Below is a small trained network, with its code and all its weights. Each question gives an input and a target symbol and asks what happens when units are switched off, that is, made to give their printed mean instead of their output.

import numpy as np


def w(rows, s, z=0):
    codes = np.array(rows[::2]) - 128.0
    scale = np.full(codes.shape[1], s)
    scale[-1] = z or s
    return codes * scale


def norm(h):
    return h / np.sqrt((h * h).mean(-1, keepdims=True) + 1e-5)


def f(y):
    return np.maximum(y, 0)


def softmax(a):
    e = np.exp(a - a.max(-1, keepdims=True))
    return e / e.sum(-1, keepdims=True)


def log_softmax(a):
    a = a - a.max(-1, keepdims=True)
    return a - np.log(np.exp(a).sum(-1, keepdims=True))


def net(x, mask):
    ids = ['ΛΞΠΣΦΨΩαβεζηθ'.index(c) for c in x.split()]
    T = len(ids)
    res = E[ids] + P[:T]
    r = norm(res)
    for j in range(3):
        rows = slice(2 * j, 2 * j + 2)
        q, k, v = (r @ M[0][rows].T for M in (Q, K, V))
        z = softmax(np.where(np.tri(T) > 0, q @ k.T / 2**0.5, -1e9)) @ v
        o = O[0][rows]
        res = res + np.where(mask[j], z, o[:, -1]) @ o[:, :-1]
    y = f(norm(res) @ A[0][:, :-1].T + A[0][:, -1])
    res = res + np.where(mask[3:11], y, B[0][:, -1]) @ B[0][:, :-1]
    return log_softmax(norm(res)[-1] @ U[:, :-1].T + U[:, -1])


Q, K, V, O, A, B = {}, {}, {}, {}, {}, {}
E = w([
[110,113,121,135,149,75,179,109,165],'Λ',
[131,87,133,154,121,152,172,88,110],'Ξ',
[242,199,81,198,120,115,115,219,103],'Π',
[131,190,190,78,82,128,41,62,34],'Σ',
[93,87,155,158,117,142,128,128,183],'Φ',
[126,121,129,72,167,189,125,145,130],'Ψ',
[121,221,88,140,63,125,151,207,217],'Ω',
[163,131,78,117,63,112,121,78,182],'α',
[147,91,129,131,168,124,89,162,150],'β',
[155,148,232,254,58,153,112,130,227],'ε',
[72,209,169,132,178,23,109,79,180],'ζ',
[127,128,188,176,161,124,164,58,88],'η',
[14,123,22,202,40,113,134,136,98],'θ',
],0.027)
P = w([
[146,50,178,17,123,61,254,245,104],'0',
[155,102,152,84,118,81,229,251,148],'1',
[153,120,134,111,118,97,181,222,162],'2',
[149,132,111,124,119,112,158,190,158],'3',
[140,134,105,135,112,121,135,176,162],'4',
[142,139,86,148,110,129,117,158,151],'5',
[137,149,88,156,100,145,101,143,143],'6',
[131,147,71,161,102,139,88,134,138],'7',
[129,145,50,167,101,154,73,126,125],'8',
[122,152,48,178,97,153,61,107,132],'9',
[113,158,25,194,98,149,47,90,139],'10',
],0.0076)
Q[0] = w([
[120,80,124,194,199,164,99,181,97],'h0',
[69,127,177,123,134,91,149,167,76],'h0',
[159,254,83,117,136,134,173,164,88],'h1',
[203,186,131,191,145,89,103,177,127],'h1',
[141,123,167,83,155,120,43,78,39],'h2',
[180,45,91,168,85,192,203,135,150],'h2',
],0.0084)
K[0] = w([
[49,150,198,179,127,147,122,138,99],'h0',
[48,191,155,143,216,139,80,161,99],'h0',
[142,230,68,59,129,111,150,141,114],'h1',
[169,144,73,149,132,21,79,149,104],'h1',
[168,95,197,135,154,109,206,123,59],'h2',
[123,3,116,107,99,196,186,147,132],'h2',
],0.0081)
V[0] = w([
[131,68,152,52,161,59,167,243,78],'h0',
[136,149,139,94,118,70,67,164,126],'h0',
[170,168,127,254,90,105,134,5,122],'h1',
[131,94,79,93,161,192,123,97,117],'h1',
[192,130,161,170,151,78,131,129,60],'h2',
[120,154,217,159,161,125,166,69,100],'h2',
],0.007)
O[0] = w([
[116,139,116,97,210,195,39,185,35,143],'h0',
[173,65,175,114,142,87,42,153,115,34],'h0',
[169,122,165,25,229,173,110,254,79,136],'h1',
[103,107,143,200,96,150,231,198,172,62],'h1',
[115,100,91,234,146,177,196,141,245,121],'h2',
[147,250,97,149,85,202,155,130,186,253],'h2',
],0.0058,0.0035)
A[0] = w([
[118,103,131,74,60,79,32,70,144,34],'n0',
[53,62,92,154,109,197,145,113,173,140],'n1',
[141,69,181,1,244,193,137,206,174,94],'n2',
[111,34,212,130,183,73,187,109,45,32],'n3',
[95,42,114,143,198,128,113,119,176,145],'n4',
[114,109,110,151,148,104,154,35,126,101],'n5',
[102,106,151,160,148,159,128,65,114,173],'n6',
[159,100,145,81,175,188,99,253,196,3],'n7',
],0.0092,0.0047)
B[0] = w([
[134,176,104,160,124,139,130,126,128,193],'n0',
[141,159,152,154,153,130,151,130,129,255],'n1',
[114,46,100,99,124,92,87,118,118,183],'n2',
[111,6,93,69,122,86,47,102,102,171],'n3',
[134,120,115,106,146,170,169,119,128,196],'n4',
[119,104,124,110,153,125,124,158,123,194],'n5',
[130,133,118,109,113,145,142,140,145,240],'n6',
[115,95,156,105,118,105,119,114,95,163],'n7',
],0.025,0.007)
U = w([
[119,45,94,51,131,148,124,100,95,252],'Λ',
[141,164,78,160,209,218,224,174,145,158],'Ξ',
[230,146,90,184,207,98,107,204,25,97],'Π',
[130,206,159,66,80,182,110,51,3,122],'Σ',
[139,149,77,137,139,134,111,137,116,79],'Φ',
[129,144,79,147,143,147,96,147,123,71],'Ψ',
[88,169,104,16,64,135,165,253,144,107],'Ω',
[255,141,75,115,60,25,240,12,130,76],'α',
[120,135,87,142,151,134,121,145,109,49],'β',
[143,91,193,220,91,125,95,137,151,140],'ε',
[112,189,132,143,251,27,106,103,122,98],'ζ',
[145,147,56,149,149,159,61,149,156,107],'η',
[27,129,70,244,121,98,167,139,19,98],'θ',
],0.0065,0.0046)

Each question gives the input, a string of symbols that net reads in full, and the target symbol t.
The units are the heads (2 rows each of Q, K, V and O) and the neurons (one row each of A and B). Each row of codes is followed by its name. A weight is (code - 128) times the scale printed after its matrix; where a second scale follows, it is the last column's (O, A, B and U).
mask holds one flag per unit, heads first, then neurons. A switched-off unit (its flag False) gives its mean, the last column of its rows in O or B, instead of its output. The means were averaged over made-up inputs and are rounded, as every weight is.
A unit's drop is (log p(t) with every unit on - log p(t) with that unit switched off) / (log p(t) with every unit on - log p(t) with every unit switched off).
The circuit of an input: a set's keep is (log p(t) with only the set's units on - log p(t) with every unit switched off) / (log p(t) with every unit on - log p(t) with every unit switched off). Starting from all 11 units, units are removed one at a time, each time the one whose removal leaves the highest keep (on an exact tie, the one counted first), for as long as the keep stays at least 0.8.
circuit, biggest first: the units of the circuit, biggest drop first
top k neurons: the k neurons with the biggest drops, biggest first
which heads matter: for each layer, one digit per head in row order, 1 if its drop is at least 0.15 and else 0, layers parted by /
drop when u is switched off: that unit's drop, to one decimal
input Ψ Ψ η Φ Λ, target Λ: circuit, biggest first => (h2; n3)
input Φ ε Φ η, target Λ: circuit, biggest first => (n3)
input η η η η Ψ α ζ Π η α Φ, target Λ: which heads matter => 011
input Λ η η η Φ Ξ Ψ Ψ η Ξ, target Ξ: which heads matter => 100
input η η Π β Ψ Φ η Ξ Ω β, target Ξ: circuit, biggest first => (n4; n3)
input Λ Ψ η Ω Λ η Φ Φ, target Ξ: which heads matter => 100
input Φ Ξ η Φ η η Λ β Φ η β, target Ξ: which heads matter => 101
input Φ η Φ β η Λ Ψ Φ η, target Ξ: circuit, biggest first => (h2; n6)
input Ξ Φ θ Π Ψ α η Φ η Ξ, target Ξ: which heads matter => 000
input Ψ α Φ Φ η Φ, target Ξ: which heads matter => 000
input ζ ε Σ η, target Λ: which heads matter => 110
input α Ψ β η Ω Ω Ψ, target Ξ: which heads matter => 010
input η Σ η η ζ η Ω η Ω η β, target Λ: top 2 neurons => (n7; n2)
input Φ α β, target Λ: top neuron => (n4)
input Π Λ η Ψ η η, target Ξ: drop when h2 is switched off => 2.6
input Σ Ψ Φ Ψ, target Ξ: drop when n1 is switched off => 0.3
input η Ω η η η Ψ η η Π Σ Φ, target Λ: drop when n0 is switched off => 0.0
